Below is a small trained network, with its code and all its weights. Each question gives an input and a target symbol and asks what happens when units are switched off, that is, made to give their printed mean instead of their output.

import numpy as np


def w(rows, s, z=0):
    codes = np.array(rows[::2]) - 128.0
    scale = np.full(codes.shape[1], s)
    scale[-1] = z or s
    return codes * scale


def norm(h):
    return h / np.sqrt((h * h).mean(-1, keepdims=True) + 1e-5)


def f(y):
    return np.maximum(y, 0)


def softmax(a):
    e = np.exp(a - a.max(-1, keepdims=True))
    return e / e.sum(-1, keepdims=True)


def log_softmax(a):
    a = a - a.max(-1, keepdims=True)
    return a - np.log(np.exp(a).sum(-1, keepdims=True))


def net(x, mask):
    ids = ['ΘΣΨβζμξτω'.index(c) for c in x.split()]
    T = len(ids)
    res = E[ids] + P[:T]
    u = 0
    for l in range(2):
        q, k, v = (norm(res) @ M[l].T for M in (Q, K, V))
        z = softmax(np.where(np.tri(T) > 0, q @ k.T / 3**0.5, -1e9)) @ v
        res = res + np.where(mask[u], z, O[l][:, -1]) @ O[l][:, :-1]
        u += 1
        y = f(norm(res) @ A[l][:, :-1].T + A[l][:, -1])
        res = res + np.where(mask[u : u + 16], y, B[l][:, -1]) @ B[l][:, :-1]
        u += 16
    return log_softmax(norm(res)[-1] @ U[:, :-1].T + U[:, -1])


Q, K, V, O, A, B = {}, {}, {}, {}, {}, {}
E = w([
[87,51,172],'Θ',
[101,47,178],'Σ',
[85,60,160],'Ψ',
[158,2,230],'β',
[99,51,177],'ζ',
[157,216,75],'μ',
[113,32,171],'ξ',
[113,23,200],'τ',
[215,170,198],'ω',
],0.0077)
P = w([
[135,171,107],'0',
[112,122,89],'1',
[144,99,167],'2',
[112,117,92],'3',
[102,165,159],'4',
[105,105,99],'5',
[122,99,244],'6',
[102,100,102],'7',
[84,118,200],'8',
[104,97,106],'9',
[131,98,251],'10',
[105,97,110],'11',
[92,138,178],'12',
[105,93,112],'13',
],0.017)
Q[0] = w([
[58,41,124],'L0H0',
[113,254,187],'L0H0',
[54,113,158],'L0H0',
],0.0091)
K[0] = w([
[80,117,72],'L0H0',
[28,150,255],'L0H0',
[83,88,46],'L0H0',
],0.0046)
V[0] = w([
[137,124,42],'L0H0',
[13,201,179],'L0H0',
[253,145,86],'L0H0',
],0.0052)
O[0] = w([
[106,251,140,117],'L0H0',
[252,159,2,58],'L0H0',
[167,36,159,1],'L0H0',
],0.0068,0.0014)
A[0] = w([
[121,170,131,61],'L0N0',
[233,59,176,170],'L0N1',
[90,52,80,159],'L0N2',
[132,113,63,201],'L0N3',
[178,26,148,73],'L0N4',
[52,130,104,70],'L0N5',
[107,105,144,100],'L0N6',
[95,3,59,114],'L0N7',
[179,41,61,215],'L0N8',
[67,242,151,167],'L0N9',
[151,246,201,4],'L0N10',
[221,33,160,149],'L0N11',
[110,148,156,80],'L0N12',
[88,87,197,170],'L0N13',
[182,61,189,26],'L0N14',
[116,61,30,122],'L0N15',
],0.011,0.0035)
B[0] = w([
[128,182,163,131],'L0N0',
[85,124,80,203],'L0N1',
[92,100,78,198],'L0N2',
[95,75,155,152],'L0N3',
[80,180,105,199],'L0N4',
[109,105,183,154],'L0N5',
[188,133,121,164],'L0N6',
[152,206,102,216],'L0N7',
[83,112,130,181],'L0N8',
[138,73,254,160],'L0N9',
[183,117,114,146],'L0N10',
[98,111,103,208],'L0N11',
[127,92,223,139],'L0N12',
[173,107,182,254],'L0N13',
[99,167,177,189],'L0N14',
[61,117,152,173],'L0N15',
],0.0062,0.0098)
Q[1] = w([
[11,145,78],'L1H0',
[44,138,85],'L1H0',
[97,97,135],'L1H0',
],0.011)
K[1] = w([
[166,138,3],'L1H0',
[241,222,65],'L1H0',
[120,107,94],'L1H0',
],0.011)
V[1] = w([
[117,148,16],'L1H0',
[105,247,82],'L1H0',
[100,31,142],'L1H0',
],0.011)
O[1] = w([
[187,47,2,31],'L1H0',
[52,38,196,73],'L1H0',
[74,253,55,252],'L1H0',
],0.0074,0.0034)
A[1] = w([
[131,94,177,180],'L1N0',
[167,204,129,102],'L1N1',
[150,171,188,175],'L1N2',
[131,52,111,164],'L1N3',
[243,97,150,253],'L1N4',
[107,124,108,189],'L1N5',
[107,93,75,71],'L1N6',
[84,94,123,96],'L1N7',
[146,198,202,219],'L1N8',
[176,160,125,34],'L1N9',
[110,105,111,86],'L1N10',
[65,129,129,181],'L1N11',
[158,205,191,135],'L1N12',
[119,58,5,66],'L1N13',
[136,153,167,106],'L1N14',
[191,132,185,181],'L1N15',
],0.015,0.0032)
B[1] = w([
[76,168,15,180],'L1N0',
[68,102,178,159],'L1N1',
[157,16,224,206],'L1N2',
[222,199,104,172],'L1N3',
[33,118,33,139],'L1N4',
[151,133,144,158],'L1N5',
[173,170,172,155],'L1N6',
[152,112,98,168],'L1N7',
[202,23,167,245],'L1N8',
[165,104,79,130],'L1N9',
[126,151,135,145],'L1N10',
[170,208,85,211],'L1N11',
[147,75,232,220],'L1N12',
[204,142,228,174],'L1N13',
[182,101,211,171],'L1N14',
[52,45,1,170],'L1N15',
],0.0068,0.011)
U = w([
[164,136,82,109],'Θ',
[109,66,114,98],'Σ',
[149,111,103,94],'Ψ',
[186,156,123,72],'β',
[189,219,172,141],'ζ',
[123,210,250,82],'μ',
[77,254,137,252],'ξ',
[15,111,95,133],'τ',
[190,151,112,80],'ω',
],0.011,0.0042)

Each question gives the input, a string of symbols that net reads in full, and the target symbol t.
The units are the heads (3 rows each of Q, K, V and O) and the neurons (one row each of A and B). Each row of codes is followed by its name. A weight is (code - 128) times the scale printed after its matrix; where a second scale follows, it is the last column's (O, A, B and U).
mask holds one flag per unit, layer by layer, with each layer's heads first. A switched-off unit (its flag False) gives its mean, the last column of its rows in O or B, instead of its output. The means were averaged over made-up inputs and are rounded, as every weight is.
A unit's drop is (log p(t) with every unit on - log p(t) with that unit switched off) / (log p(t) with every unit on - log p(t) with every unit switched off).
most important unit: the unit with the biggest drop
k most important neurons: the k neurons with the biggest drops, biggest first
k most important neurons of layer l: the k neurons of layer l with the biggest drops, biggest first
drop of u: that unit's drop, to one decimal
input β μ μ μ μ ξ β μ, target ξ: most important unit : L0H0
input τ ξ μ ξ μ Θ Θ β β ω τ β μ Θ, target ζ: 3 most important neurons of layer 0 : L0N9, L0N7, L0N2
input τ τ Θ ξ μ Θ Σ τ Σ β Θ ξ ζ β, target ζ: 4 most important neurons of layer 0 : L0N9, L0N7, L0N13, L0N2
input τ ω μ Σ ω β τ Ψ β τ, target ζ: 2 most important neurons : L0N9, L1N13
input β Ψ β τ μ β β τ τ β, target ξ: 2 most important neurons : L0N9, L1N8
input β μ β μ, target ξ: 3 most important neurons of layer 0 : L0N13, L0N14, L0N12
input μ τ ω τ μ Ψ β ζ β μ ξ β τ ξ, target τ: 4 most important neurons : L0N9, L1N8, L0N13, L0N15
input β ξ Σ β β ζ, target ξ: 2 most important neurons of layer 0 : L0N2, L0N9
input Ψ ω β τ Ψ β μ Ψ Ψ β β ω, target Σ: 2 most important neurons of layer 0 : L0N13, L0N14
input τ τ β β τ β ω ζ Σ Ψ, target ζ: 2 most important neurons : L0N7, L1N13
input μ ω μ ξ τ Θ, target τ: 2 most important neurons of layer 0 : L0N9, L0N7
input τ τ ζ β β τ, target ζ: 3 most important neurons of layer 1 : L1N13, L1N8, L1N15
input β β Θ Θ, target ξ: 2 most important neurons of layer 0 : L0N2, L0N5
input ξ Ψ Ψ ω ξ μ ζ ξ, target μ: 2 most important neurons of layer 0 : L0N7, L0N1
input ξ Σ ω β μ ζ Σ β β β ω ξ, target μ: most important neuron : L0N9
input τ μ μ β, target ζ: 2 most important neurons of layer 0 : L0N7, L0N3
input μ Σ Θ μ β Θ, target τ: 3 most important neurons of layer 0 : L0N9, L0N13, L0N7
input μ β β μ ξ β ω Σ Ψ ξ, target τ: 2 most important neurons : L0N9, L1N8
input τ β τ Ψ, target ζ: 3 most important neurons of layer 1 : L1N13, L1N8, L1N15
input β Ψ ξ Σ, target ξ: most important neuron of layer 0 : L0N5
input β ξ ω ζ ξ τ β β β ω, target ξ: 2 most important neurons : L0N14, L1N8
input β β β τ β ξ μ μ ξ Σ, target ξ: drop of L0N2 : 0.5
input ξ μ Ψ ξ Ψ τ μ Θ, target μ: drop of L1H0 : 2.2
input μ μ Σ ζ ξ β β β, target τ: drop of L0N7 : 0.2
input τ μ β τ ξ ξ, target ζ: drop of L1H0 : 1.0
input β ζ β ξ β β Ψ β ω ξ ζ β Ψ Θ, target ξ: 2 most important neurons of layer 0 : L0N2, L0N9
input μ β μ ξ τ ζ, target τ: most important neuron of layer 0 : L0N9
